Each row is followed by its class.
[ 58 -24  23 -21   7 -12  32 -13  48   8  15   8 -43 -17  31   4  30 -14
 -27  81  40  -1 -66   1  81 -14   9  -4  45 -24 -10 -42 -48  36  -7]	R
[-88 -30  12   0  17 -13   8  18 -13  -8   9 -85   3  33  36  60  -2  -7
 -55 -15  -8  38 -38   3 -24  -2  24 -29  49 -49   2 -38  22   7  -7]	F
[-95 -19 -15  29  26   4  24  38 -18   5 -15 -90 -21  37   1  33 -33   0
 -46 -42  -3  43 -15  19 -35   5  27 -59  14 -41 -14 -29  44 -15   2]	F
[ 19  13  35  -8 -27 -12 -36   2  17  16  30  -4  29  18 -11  66 -47  28
 -17 -83 -62 -42  32  -3  20 -19  32 -40  -3  25 -20  27  -3  27  43]	E
[ 12  12  19 -14 -50  -8 -30 -14  41  -5  12 -21  29  12 -22  42 -22  39
  10 -90 -59 -22  44   6 -12 -30  40 -53  -1  26 -19  41   7  28  51]	B
[ -29   22  -42   69  -21   17  -22   83    6    5   53  -27 -112   39
  -55   94   10   39  -57   57  -31   20    4  -30   -8    5  -36    9
   31   26  -56  -48  -57   -4   33]	Y
[ -18   38  -51   62  -17   30  -23   68   -4   11   46  -21 -105   44
  -71   82   17   37  -48   26  -35   15   10  -13   -7   10  -20   -7
   42   32  -55  -47  -48  -10   21]	S
[ 56  34   5 -49  17 -27   6 -10  73 -13  18 -35 -48  15  17  -4  44  17
   4  57  -3  13 -69  49  40 -41  28 -47  50 -37  -2 -31 -28  61   5]	U
[ 10  13  40   4 -60 -47 -59 -17  43  -4  52 -55  38  12 -25  42 -19  43
 -12 -75 -74 -35  32  -9  -7 -34  24 -60 -25  12 -17  21  18  76  47]	U
[ 45  24   4 -49   2 -10  15 -17  65 -22   9 -43 -44  12   2   0  30  10
  -2  31   3   4 -61  37  42 -42  32 -54  61 -23 -15 -10 -11  56   7]	B
[ 30   2  57  -4 -52 -34 -44 -22  16 -11  51 -28  35  -8 -40  31 -53  15
 -18 -65 -50 -44  36 -23  15 -14  14 -40 -25  18 -38  22  14  65  43]	R
[ -29   26  -47   56  -33   39  -23   58   28    5   27  -40 -106   57
  -86   84    1   30  -45   28  -47   18   -1  -30  -12    8  -14  -27
   36   39  -49  -33  -58  -21   32]	B
[ 20  18  26   3 -53 -47 -46 -16  52  -6  49 -38  43  12 -26  49 -11  39
 -13 -75 -64 -27  23  -7   4 -48  35 -48  -7   8  -2   5  16  59  41]	U
[ -27   31  -56   77  -14   29  -16   67   -2    7   39  -23 -110   43
  -76   70   19   36  -57   41  -28   14    5  -26   -3   15  -30   -7
   39   33  -63  -46  -48  -26   26]	S
[ 34  20  27 -12 -41 -33 -27   7  25  -4  42 -13   9  11 -11  74  -8  57
 -16 -66 -60 -35  52   6  -3 -27  26 -29  -4   2 -22  26  -4  38  57]	Y
[ 29   8  24 -42 -21 -22 -33  -3  19   5  26 -30   6  41   2  82  -7  60
 -36 -45 -74 -29  50  -1  15 -28  40 -60  16  -6 -19   3 -12  25  61]	F
[-104    2  -11   60    7   -4   34   60   12  -18  -21  -81  -27   35
  -36   28  -31    1  -42  -81   15   11  -22   -3  -45    2   12  -70
    4  -29  -11    1   62  -26    8]	J
[ -35   37  -45   67  -23   35  -27   90   24    0   39  -20 -110   59
 -113   67   -9   32  -52   15  -33    2   10  -50  -11   -3  -24  -41
   22   35  -53  -45  -40   -5   29]	J
[ -17   33  -50   61  -21   27  -22   63    1   10   44  -19 -109   54
  -65   79   21   38  -58   34  -32   16    2  -18   -6   12  -27   -9
   51   24  -54  -57  -52  -22   22]	S
[-27  28 -18  61   0  39 -24  94  -8  20  35  -7 -79  52 -77  88 -64  19
 -21  12 -46 -23  -8 -23  29   8 -19 -10  -9  45 -39 -23 -59 -13  46]	E
[ 49 -16   4  -4  15 -11  19   9  51  -9  16   1 -46  -3  15  -7  38 -18
 -31  67  41 -15 -62 -28  64 -27   8 -15  36 -22  -7 -42 -36  63 -18]	J
[ 34   7  27   8 -50 -39 -43   3  24 -10  59 -22  21  -1  -7  59 -20  27
 -18 -74 -47 -40  50 -16   0 -38  12 -13 -21   9 -16  11   8  63  48]	Y
[-78   0 -21  58  14 -15  21  13 -12 -17 -10 -84 -15  29  -5  27  -8   8
 -55 -56  13  19 -17  17 -28  18  10 -43  27 -38 -22 -20  67 -20   0]	S
[ 46  12  19 -16 -43 -19 -33  -3  19   3  39 -29   7   2 -38  54  -9  46
 -15 -90 -49 -26  51   7 -19 -23  43 -43  -8   7 -27  16  17  23  31]	V
[ -87    9  -29   70   20   -6    9   27   14  -26    0 -103  -13   41
  -26   44  -24  -13  -59  -74   19   34  -17   18  -48    3   39  -45
   26  -33  -17  -27   58  -29    8]	N
[ 34  23   1 -50  10  -5  23  -7  60 -18   0 -36 -52  14  14  -4  26   7
   7  39   7   4 -64  38  53 -42  29 -55  56 -25  -6 -13 -17  51   0]	B
[ 10  16 -22  52  -7  31 -17  89  -5   4  48 -22 -87  43 -96  98 -33  21
 -23   8 -28 -10  -4 -25  -6  15   2   5  -4  22 -32 -45 -52 -23  29]	V
[-71 -19   2  47   6 -33  17  24  10 -16  26 -96  23  18  32  35  -9  -5
 -40 -51  15  33 -40   2 -19  -8  -2 -21  54 -49 -10 -22  28  13 -16]	L
[ 36   5  21 -11 -42 -19 -37  -3  13  -1  39 -35   9   1 -38  38 -16  45
  -9 -84 -46 -25  50   6 -22 -21  34 -46 -19  10 -38  19  25  29  34]	V
[ 13  23 -24  72 -13  17 -19  97   0  11  63 -25 -65  34 -95  76 -50  30
 -16  -7 -51  -6  19 -22  12   6 -18  -7  -1  28 -56 -26 -82   9  36]	L
[-18  33 -16  56   2  44 -22  89   0  14  34  -6 -86  48 -84  95 -50   8
 -28  12 -45 -22  -8 -33  21  18 -19  -1  -3  45 -27 -29 -79 -26  44]	E
[-80 -25   5  44  -3 -30  18  21   3 -10  23 -85  21  11  32  17 -10  -4
 -30 -52  16  44 -30  14 -22 -13  -2 -23  47 -47 -15 -15  33  12 -16]	L
[ 56 -35   4 -30  29   0  10 -11  20  18  19 -18 -47   0  31  -8  35 -16
 -37 105  29  18 -52   7  56 -15  23   0  43 -33 -22 -59 -43  62 -14]	F
[-20  -1   3  -1  -6  -9  41  66  15  37  12 -78 -28  13  30  33  77  41
 -13 -32 -15 -15 -48  53 -64  -3  37 -68  -2 -17 -19  75 -29   5  15]	N
[-32  15 -41  38  -2  42 -32  70  -2  21  42 -37 -98  64 -76  67  -7  33
 -54  57 -46  29   8 -31  -9   4 -14 -28  34  21 -56 -59 -51  -5  31]	F
[ 45 -20  -2 -10   5   2  21 -25  64   6   7 -21 -42  -6  21  -8  43 -13
 -23  82  36  11 -65   1  60 -20  27 -10  55 -15 -19 -26 -33  56 -13]	B
[-32  12 -16  51 -32  36 -21  69  21   3  21 -24 -97  56 -65  95 -28  14
 -26  32 -43  -3   4 -34   6  13 -17  -8  13  37 -32 -17 -72 -28  49]	B
[ -44   30  -58   78  -25   26  -30   77   35   23   35  -38 -110   48
  -86   71   19   42  -44   52  -50   35   -2  -16  -26    3  -21  -23
   24   40  -53  -35  -62  -21   36]	U
[-90  -2   8  30   5 -14   3  26  18 -33   7 -81   5  36  14  37   2  -4
 -44 -49  21  18 -34 -19 -45  -6   1 -41  49 -27   1 -16  67  26 -20]	J
[ 49  -7   5  -4  22  -3   9  -9  34  23  25 -15 -27  -3  26   9  20  -8
 -38  64  23 -11 -73   3  65 -15  17  -4  43 -10 -23 -27 -30  56 -15]	E
[ -24   35  -23   59  -18   33  -32   96    6  -11   41  -12 -101   52
 -106   78  -30   22  -30   24  -40  -16    9  -53   -5    6  -25  -11
   -1   39  -43  -30  -61   -2   35]	J
[ 16 -14  11 -17  -3 -17  56  49 -18  29  11 -56  -7 -52   9  44  59  31
   1 -24 -35 -26 -56  53 -38  17  41 -32 -32  -7 -14  82 -52  35  -4]	R
[  4 -26 -13   3  -5 -17  53  75 -16  35  15 -43 -13 -40  38  63  84  51
   0 -18 -29 -18 -54  52 -56   5  29  -8 -29 -16  -5  64 -66  27   8]	Y
[ 16 -21  -4  -6   4 -16  47  53 -32  30   3 -56 -17 -41  38  36  97  36
  -4  -7 -26 -33 -57  54 -47  30  20 -21 -21 -10 -15  75 -63  31  -9]	S
[ 38 -49   8 -23  23   4   6 -11  18  22  18 -10 -47  -3  44 -13  39 -20
 -36 114  30  26 -46  -2  53 -14   9   3  41 -26 -26 -56 -46  56 -14]	F
[ 44 -44   3 -39  34   1  26  -3  28  21   8   2 -50  16  68  14  47  -7
 -36 101  25  27 -53  11  65 -21  26 -12  58 -42  -4 -68 -51  41 -14]	F
[-85  -9  10  31  -5 -12   6  33  16 -24   5 -77 -12  31  24  45  -5  -8
 -42 -57  13  13 -31 -11 -51  -2   5 -38  27 -32   2  -9  35   8  -6]	J
[ 48  11  27 -21 -40 -21 -31  -3  14   6  32 -23   7   9 -33  60 -17  38
 -14 -87 -44 -28  50   8 -17 -17  44 -33  -5   1 -16  14  16  12  27]	V
[   2   37  -27   56   -8   26  -29   72  -11    0   43  -21 -103   45
  -69   82  -11   31  -30   36  -41  -18   15  -16    2   26  -23    5
    9   31  -54  -23  -62   -4   42]	S
[  9 -23 -11   7  -1 -23  54  65 -12  40  23 -73  14 -49  28  23  66  49
  13 -42 -28 -19 -55  58 -41  -2  29 -31 -25 -26 -23  76 -73  41  -2]	L
[ 13  10  26 -16 -60 -12 -28 -13  43   1  16 -24   9  18 -16  54 -20  41
   2 -84 -73 -20  60  12 -11 -28  45 -59  -4  23 -29  55   0  23  62]	B
[ -93    5  -15   56    8  -33   17   28   32  -11  -10 -101  -18   35
    0   42   -9   -3  -51  -28   -3   36  -49   12  -28   -3   16  -51
   31  -37    0  -15   46  -17   -1]	U
[ 75  31  -6 -43  18 -19  18  -5  40 -14  16 -15 -66  12  23  -2  56  14
  -7  36  15   0 -41  54  42 -32  17 -34  63 -32 -16 -24 -12  41   4]	S
[ 34   9   9   0 -42 -29 -25  18  21   2  35   9  12  -1 -12  79   0  54
 -13 -63 -64 -32  53   0  -3 -26  22 -13 -10  15 -20  25 -28  16  59]	Y
[ -73  -21   12   23    4  -25    1   13    0  -22   15 -109    0   26
   20   41   -2  -16  -54  -50   26   35  -40    1  -51    6    9  -33
   49  -43   -8  -28   76    5  -36]	V
[ -18   17  -46   63  -27   27  -22   67    1   12   47  -46 -106   47
  -95   70    3   35  -59   17  -18   23   -4  -31  -28    6  -20  -18
   31   23  -54  -62  -22  -33   10]	V
[ 62 -22  -1  -5  18 -14  26 -14  38   8  18   0 -52   1  55  -5  64  -6
 -35  81  42  -3 -55   9  70 -11   5  -9  55 -33 -18 -48 -31  53 -16]	S
[-13   2  10 -13   2   7  37  69  -7  58  11 -64 -10   0  25  25  52  44
   8 -30 -27 -34 -68  51 -49   5  16 -59 -14   7 -15  88 -21  36   2]	E
[ -5  -5   8 -24 -25  -5  47  46  24  36  -2 -84 -18   3  36  26  77  56
  11 -31 -29 -27 -68  47 -59  -5  29 -77   1  -4 -11  94 -27  29  11]	B
[ -6 -15   2 -44  -2  -6  30  54 -13  49   5 -81 -16  13  31  32  81  62
 -16  -9 -38 -13 -51  45 -64  -1  24 -69   8 -20 -13  55 -31  22  10]	F
[-23  31 -27  62  -6  33 -28  98   2 -12  32  -6 -93  44 -94  69 -43  13
 -22  20 -35 -16  17 -53   4   7 -25 -15 -12  43 -40 -26 -57   7  27]	J
[ 79  24  12 -58  17 -13  18   0  31  -9  32 -42 -63   3 -11 -10  28  20
   0  28  19   1 -58  50  36 -34  38 -51  35 -46 -22 -35   5  66 -17]	V
[ 60  36   8 -46  10 -34  12 -10  76  -4  19 -36 -40  15  19   8  45  22
  -7  53   3  -3 -84  37  51 -43  32 -45  58 -41   8 -36 -33  56   1]	U
[ 10   5  39   1 -38 -15 -54  -9  11   9  45 -22  52  -1 -21  45 -45  12
 -16 -89 -49 -49  26 -21  16 -24  16 -31 -17  32 -14  16  10  63  29]	E
[-22  -4  -5   2   3  -1  37  65   3  40   8 -78 -22   7  19  26  80  48
 -11 -21 -20 -14 -42  58 -68  10  40 -68 -11 -12 -27  81 -23  20   8]	N
[ 32   5  54 -13 -49 -39 -40 -28  19 -16  52 -24  45  -6  -4  57 -40  28
 -24 -63 -44 -49  22 -35  28 -19  10 -30  -1  17 -18   2  -4  58  34]	R
[   5    5   33   -3  -71  -20  -47  -30   39   -6   39  -46   49    7
  -34   45  -26   43  -11 -100  -66  -47   35  -22   -2  -33   36  -61
  -15   20  -23   29   10   60   52]	B
[ -81  -10  -17   70   11  -21   28   46   -4  -12    4 -103   -3    8
  -11    6  -43   -5  -25  -76   14   32  -15   24  -28   -4   -4  -42
    8  -41  -25   -5   40   -8    0]	L
[ 53  31  13 -50  16 -31   7 -12  74  -9  18 -35 -56  22  30   1  49  18
  -8  75   3  10 -73  37  50 -37  19 -48  62 -40   2 -34 -25  62  -5]	U
[ 15  -5  30 -36 -29 -19 -39  -5  -2  10  25 -24  25  23 -15  53 -20  48
 -24 -52 -74 -23  59  -1   3 -24  33 -53  -5   3 -23  13   0  31  49]	F
[ 24  29  24 -16 -40 -18 -26  17  35 -13  17  -5  -2  22 -19  51 -13  49
  -8 -92 -57 -42  59 -16 -19 -29  21 -63  -9  23 -19  36  -4  20  49]	J
[  5 -24  19 -19  -9 -18  52  51 -20  35  10 -56   4 -58  27  25  56  34
   9 -19 -26 -25 -65  50 -41  14  28 -38 -35  -1 -21  87 -52  43  -6]	R
